Below are the code and all the weights of a small trained network. Each question names an input and a class and asks about switching units off, where a switched-off unit gives its printed mean instead of its output.

import numpy as np


def w(rows, s, z=0):
    codes = np.array(rows[::2]) - 128.0
    scale = np.full(codes.shape[1], s)
    scale[-1] = z or s
    return codes * scale


def f(y):
    return np.maximum(y, 0)


def log_softmax(a):
    a = a - a.max(-1, keepdims=True)
    return a - np.log(np.exp(a).sum(-1, keepdims=True))


def net(x, mask):
    res = np.array(x, float).reshape(1, 8) / 4 @ E
    y = f(res @ A[0][:, :-1].T + A[0][:, -1])
    res = res + np.where(mask, y, B[0][:, -1]) @ B[0][:, :-1]
    return log_softmax(res[-1] @ U[:, :-1].T + U[:, -1])


A, B = {}, {}
E = w([
[128,135,190,133,152,148,158,134,84,193,134,121],'x0',
[122,135,88,125,114,88,172,2,175,195,132,140],'x1',
[128,127,126,128,129,129,128,125,129,127,130,128],'x2',
[124,123,122,125,163,120,92,62,45,90,126,128],'x3',
[111,127,133,117,238,174,79,114,189,139,136,101],'x4',
[130,116,139,125,75,214,92,100,136,138,124,156],'x5',
[144,123,102,129,104,67,14,153,107,209,126,126],'x6',
[125,119,242,130,113,63,105,107,174,95,123,124],'x7',
],0.0074)
A[0] = w([
[126,131,135,127,82,138,168,211,233,190,129,130,39],'n0',
[129,120,133,128,146,123,101,90,53,88,121,124,82],'n1',
[128,131,146,127,161,125,93,72,61,100,131,120,65],'n2',
[125,133,154,119,62,189,91,99,108,121,114,151,99],'n3',
[131,124,170,130,75,174,97,95,139,124,125,127,83],'n4',
[123,138,105,126,205,20,184,176,109,126,111,117,69],'n5',
[125,125,160,119,130,175,91,236,79,59,127,120,14],'n6',
[116,120,60,122,75,144,80,113,173,51,132,141,86],'n7',
[112,129,123,128,214,161,82,112,164,146,128,124,41],'n8',
[123,129,98,118,111,110,172,13,166,190,130,124,11],'n9',
[129,122,121,131,36,106,183,140,55,117,130,134,48],'n10',
[126,124,130,131,88,232,95,113,145,150,113,133,92],'n11',
[138,133,63,136,132,83,123,159,164,65,132,111,120],'n12',
[117,129,122,124,142,125,95,45,54,89,135,141,81],'n13',
[132,129,135,137,214,165,109,115,188,130,127,112,62],'n14',
[123,129,211,131,149,166,178,146,55,230,137,121,81],'n15',
[126,123,247,129,104,83,100,94,168,86,136,129,9],'n16',
[128,128,7,130,148,202,171,159,74,164,140,128,26],'n17',
[130,128,118,137,96,112,33,139,95,187,129,127,51],'n18',
[127,125,120,124,119,91,60,155,129,186,125,129,3],'n19',
[129,138,142,141,49,89,162,125,95,114,119,131,43],'n20',
[123,126,156,133,143,200,226,102,138,47,131,127,11],'n21',
],0.016)
B[0] = w([
[135,129,93,156,133,201,194,206,140,119,87,98,235],'n0',
[135,136,124,145,124,176,159,161,155,138,108,122,193],'n1',
[133,129,99,136,118,148,164,183,140,126,104,115,186],'n2',
[125,131,150,140,131,126,143,143,123,125,214,107,219],'n3',
[122,128,167,141,139,113,138,143,119,130,170,108,183],'n4',
[129,123,172,155,123,112,157,129,145,120,252,95,254],'n5',
[132,130,59,250,125,114,67,105,133,139,129,175,244],'n6',
[136,125,191,115,137,181,124,63,143,134,102,140,214],'n7',
[133,127,114,65,121,145,55,144,139,115,141,138,198],'n8',
[138,128,82,251,131,114,65,112,124,117,129,177,253],'n9',
[125,126,90,49,141,158,47,165,126,124,147,128,238],'n10',
[122,128,167,138,131,116,144,140,111,124,208,102,235],'n11',
[122,128,181,125,126,170,145,67,106,138,110,141,242],'n12',
[132,128,126,150,124,176,174,175,146,134,104,108,227],'n13',
[139,125,97,62,112,150,66,158,123,132,152,129,225],'n14',
[138,124,197,123,127,200,122,38,151,117,89,145,254],'n15',
[121,131,194,120,133,27,97,160,115,135,49,112,217],'n16',
[126,129,198,125,129,19,109,175,142,121,63,104,253],'n17',
[120,128,66,78,134,90,197,83,131,120,113,134,244],'n18',
[137,131,62,93,136,70,185,75,129,123,125,139,177],'n19',
[131,128,101,66,139,152,55,138,135,132,134,136,198],'n20',
[125,127,38,78,125,63,216,68,123,142,131,128,247],'n21',
],0.026,0.0061)
U = w([
[131,132,44,254,131,121,86,144,151,105,132,182,91],'0',
[109,131,27,83,130,85,217,97,138,114,122,120,101],'1',
[109,136,175,136,128,51,109,207,149,106,56,87,116],'2',
[122,122,69,53,126,190,51,194,146,96,156,127,108],'3',
[105,130,110,151,113,158,147,155,123,114,127,123,252],'4',
[130,138,85,171,115,216,200,233,178,108,91,84,119],'5',
[111,123,151,166,126,137,157,148,140,96,245,82,115],'6',
[131,123,164,139,132,204,141,67,170,109,99,142,117],'7',
],0.0052,0.026)

Each question gives the input, the list of numbers given to net, and the class t.
The units are the neurons (one row each of A and B). Each row of codes is followed by its name. A weight is (code - 128) times the scale printed after its matrix; where a second scale follows, it is the last column's (A, B and U).
mask holds one flag per neuron, in row order. A switched-off neuron (its flag False) gives its mean, the last column of its row in B, instead of its output. The means were averaged over made-up inputs and are rounded, as every weight is.
A unit's drop is (log p(t) with every unit on - log p(t) with that unit switched off) / (log p(t) with every unit on - log p(t) with every unit switched off).
The circuit of an input: a set's keep is (log p(t) with only the set's units on - log p(t) with every unit switched off) / (log p(t) with every unit on - log p(t) with every unit switched off). Starting from the 12 units with the biggest drops (on a tie, the unit counted first), units are removed one at a time, each time the one whose removal leaves the highest keep (on an exact tie, the one counted first), for as long as the keep stays at least 0.8.
units of the circuit, in order: the units of the circuit, biggest drop first
unit that matters most: the unit with the biggest drop
k most important neurons: the k neurons with the biggest drops, biggest first
drop when u is switched off: that unit's drop, to one decimal
input [6,-2,7,1,-2,-6,7,-2], class 1: unit that matters most : n18
input [-3,4,3,4,8,-7,4,-6], class 3: 2 most important neurons : (n8; n14)
input [1,-1,-5,-4,1,8,-6,2], class 6: 2 most important neurons : (n11; n3)
input [-1,3,5,-1,-7,-8,-1,2], class 6: 3 most important neurons : (n5; n14; n8)
input [0,-2,1,-3,-2,-6,-6,6], class 1: 3 most important neurons : (n21; n17; n11)
input [-3,-7,-2,-2,8,-3,7,-8], class 2: 4 most important neurons : (n17; n9; n21; n10)
input [2,6,3,-7,3,8,6,-5], class 6: 4 most important neurons : (n11; n6; n3; n13)
input [-7,5,2,0,-5,-3,6,-2], class 7: units of the circuit, in order : (n7; n12)
input [-2,-5,-6,2,1,8,-8,3], class 1: 2 most important neurons : (n21; n5)
input [-7,5,7,8,5,-7,2,-3], class 5: 4 most important neurons : (n13; n2; n1; n15)
input [-7,-2,-4,-1,-8,6,-7,-1], class 3: 2 most important neurons : (n10; n20)
input [6,-2,4,7,-6,-7,-5,7], class 2: 2 most important neurons : (n16; n0)
input [4,-2,-8,5,8,-2,1,8], class 2: 2 most important neurons : (n16; n10)
input [-4,-8,7,-1,-8,1,-5,6], class 0: unit that matters most : n6
input [-2,-6,8,-1,-8,0,5,-5], class 3: 2 most important neurons : (n10; n9)
input [7,-8,-1,5,7,8,5,8], class 0: 2 most important neurons : (n6; n17)
input [1,-7,-6,7,-8,-7,-6,1], class 3: 2 most important neurons : (n10; n20)
input [-8,8,1,-3,1,-7,1,4], class 0: 2 most important neurons : (n9; n15)
input [-5,-3,-2,3,-2,3,4,1], class 7: drop when n11 is switched off : 0.1
input [-8,5,-4,-6,4,6,0,-3], class 7: drop when n7 is switched off : 1.8
input [-5,1,3,-4,-2,-8,0,1], class 6: unit that matters most : n5
input [7,-6,0,-8,-6,-5,-7,3], class 5: drop when n9 is switched off : 0.2
input [0,-8,4,-2,7,-5,2,1], class 0: drop when n6 is switched off : 1.9
